Below are the code and all the weights of a small trained network. Each question names an input and a target symbol and asks about switching units off, where a switched-off unit gives its printed mean instead of its output.

import numpy as np


def w(rows, s, z=0):
    codes = np.array(rows[::2]) - 128.0
    scale = np.full(codes.shape[1], s)
    scale[-1] = z or s
    return codes * scale


def norm(h):
    return h / np.sqrt((h * h).mean(-1, keepdims=True) + 1e-5)


def f(y):
    return np.maximum(y, 0)


def softmax(a):
    e = np.exp(a - a.max(-1, keepdims=True))
    return e / e.sum(-1, keepdims=True)


def log_softmax(a):
    a = a - a.max(-1, keepdims=True)
    return a - np.log(np.exp(a).sum(-1, keepdims=True))


def net(x, mask):
    ids = ['ΓΛΦΩαβδεζηθμξστψ'.index(c) for c in x.split()]
    T = len(ids)
    res = E[ids] + P[:T]
    r = norm(res)
    for j in range(3):
        rows = slice(2 * j, 2 * j + 2)
        q, k, v = (r @ M[0][rows].T for M in (Q, K, V))
        z = softmax(np.where(np.tri(T) > 0, q @ k.T / 2**0.5, -1e9)) @ v
        o = O[0][rows]
        res = res + np.where(mask[j], z, o[:, -1]) @ o[:, :-1]
    y = f(norm(res) @ A[0][:, :-1].T + A[0][:, -1])
    res = res + np.where(mask[3:15], y, B[0][:, -1]) @ B[0][:, :-1]
    return log_softmax(norm(res)[-1] @ U[:, :-1].T + U[:, -1])


Q, K, V, O, A, B = {}, {}, {}, {}, {}, {}
E = w([
[175,140,150],'Γ',
[63,48,199],'Λ',
[66,160,81],'Φ',
[118,116,80],'Ω',
[179,130,83],'α',
[105,60,40],'β',
[159,123,101],'δ',
[179,156,125],'ε',
[103,83,154],'ζ',
[191,65,108],'η',
[102,75,168],'θ',
[130,109,133],'μ',
[147,177,130],'ξ',
[131,134,53],'σ',
[188,113,173],'τ',
[84,111,252],'ψ',
],0.019)
P = w([
[191,254,22],'0',
[81,180,138],'1',
[101,185,138],'2',
[75,165,149],'3',
[82,155,151],'4',
[63,145,141],'5',
[55,153,138],'6',
[83,170,129],'7',
[90,151,156],'8',
],0.0038)
Q[0] = w([
[85,119,81],'head 1',
[163,2,77],'head 1',
[165,162,155],'head 2',
[107,88,150],'head 2',
[185,110,231],'head 3',
[91,251,129],'head 3',
],0.0076)
K[0] = w([
[133,134,43],'head 1',
[96,51,143],'head 1',
[247,122,134],'head 2',
[163,91,88],'head 2',
[146,116,165],'head 3',
[118,130,179],'head 3',
],0.011)
V[0] = w([
[8,246,183],'head 1',
[128,179,255],'head 1',
[104,94,214],'head 2',
[147,68,203],'head 2',
[130,143,7],'head 3',
[209,247,161],'head 3',
],0.0098)
O[0] = w([
[57,213,63,61],'head 1',
[171,175,119,71],'head 1',
[150,131,121,150],'head 2',
[245,89,124,161],'head 2',
[61,36,181,164],'head 3',
[106,183,213,1],'head 3',
],0.011,0.0056)
A[0] = w([
[105,172,153,144],'neuron 1',
[165,92,225,241],'neuron 2',
[101,118,82,234],'neuron 3',
[167,150,73,20],'neuron 4',
[127,64,115,203],'neuron 5',
[142,143,176,235],'neuron 6',
[71,197,110,4],'neuron 7',
[90,140,61,143],'neuron 8',
[139,115,97,115],'neuron 9',
[160,97,126,35],'neuron 10',
[81,122,194,121],'neuron 11',
[160,248,92,83],'neuron 12',
],0.015,0.0029)
B[0] = w([
[151,225,61,136],'neuron 1',
[150,199,74,230],'neuron 2',
[53,139,106,183],'neuron 3',
[76,167,151,151],'neuron 4',
[129,144,69,254],'neuron 5',
[254,175,125,153],'neuron 6',
[121,96,87,138],'neuron 7',
[60,149,43,157],'neuron 8',
[70,96,192,156],'neuron 9',
[105,136,167,164],'neuron 10',
[158,191,117,169],'neuron 11',
[138,169,61,157],'neuron 12',
],0.0069,0.0098)
U = w([
[172,200,180,133],'Γ',
[164,141,25,166],'Λ',
[2,178,119,124],'Φ',
[64,87,161,78],'Ω',
[148,138,188,31],'α',
[86,11,136,115],'β',
[114,130,234,185],'δ',
[149,188,182,130],'ε',
[154,128,138,34],'ζ',
[241,29,191,254],'η',
[169,124,141,47],'θ',
[139,134,192,41],'μ',
[96,241,149,154],'ξ',
[88,120,173,93],'σ',
[212,170,198,114],'τ',
[146,200,166,131],'ψ',
],0.01,0.0049)

Each question gives the input, a string of symbols that net reads in full, and the target symbol t.
The units are the heads (2 rows each of Q, K, V and O) and the neurons (one row each of A and B). Each row of codes is followed by its name. A weight is (code - 128) times the scale printed after its matrix; where a second scale follows, it is the last column's (O, A, B and U).
mask holds one flag per unit, heads first, then neurons. A switched-off unit (its flag False) gives its mean, the last column of its rows in O or B, instead of its output. The means were averaged over made-up inputs and are rounded, as every weight is.
A unit's drop is (log p(t) with every unit on - log p(t) with that unit switched off) / (log p(t) with every unit on - log p(t) with every unit switched off).
The circuit of an input: a set's keep is (log p(t) with only the set's units on - log p(t) with every unit switched off) / (log p(t) with every unit on - log p(t) with every unit switched off). Starting from the 12 units with the biggest drops (on a tie, the unit counted first), units are removed one at a time, each time the one whose removal leaves the highest keep (on an exact tie, the one counted first), for as long as the keep stays at least 0.8.
units of the circuit, in order: the units of the circuit, biggest drop first
most important unit: the unit with the biggest drop
k most important neurons: the k neurons with the biggest drops, biggest first
which heads matter: for each layer, one digit per head in row order, 1 if its drop is at least 0.15 and else 0, layers parted by /
drop when u is switched off: that unit's drop, to one decimal
input η η Λ Λ β η Λ Λ, target η: which heads matter	110
input Λ Φ δ ξ α β σ α, target Φ: units of the circuit, in order	head 2; head 3
input η Λ η Λ η ζ, target η: units of the circuit, in order	head 1; head 2
input η β η η μ, target η: most important unit	head 1
input η α Λ θ β σ, target β: which heads matter	100
input Λ η η μ η Λ, target η: units of the circuit, in order	head 1; head 2
input η δ Λ η Λ δ, target η: units of the circuit, in order	head 1; head 3
input η δ β, target β: which heads matter	100
input Ω Λ Φ δ, target Φ: which heads matter	010
input μ Λ Λ, target Λ: which heads matter	100
input δ β τ β Λ β Ω, target β: units of the circuit, in order	head 1; head 3
input Λ Φ Φ Ω, target Φ: drop when head 1 is switched off	0.2
input θ Φ Λ θ, target Λ: drop when neuron 4 is switched off	-0.2
input Λ Φ Λ, target Φ: drop when head 3 is switched off	-0.1
input Λ Φ β Λ Φ Ω Γ Λ Λ, target Φ: most important neuron	neuron 11
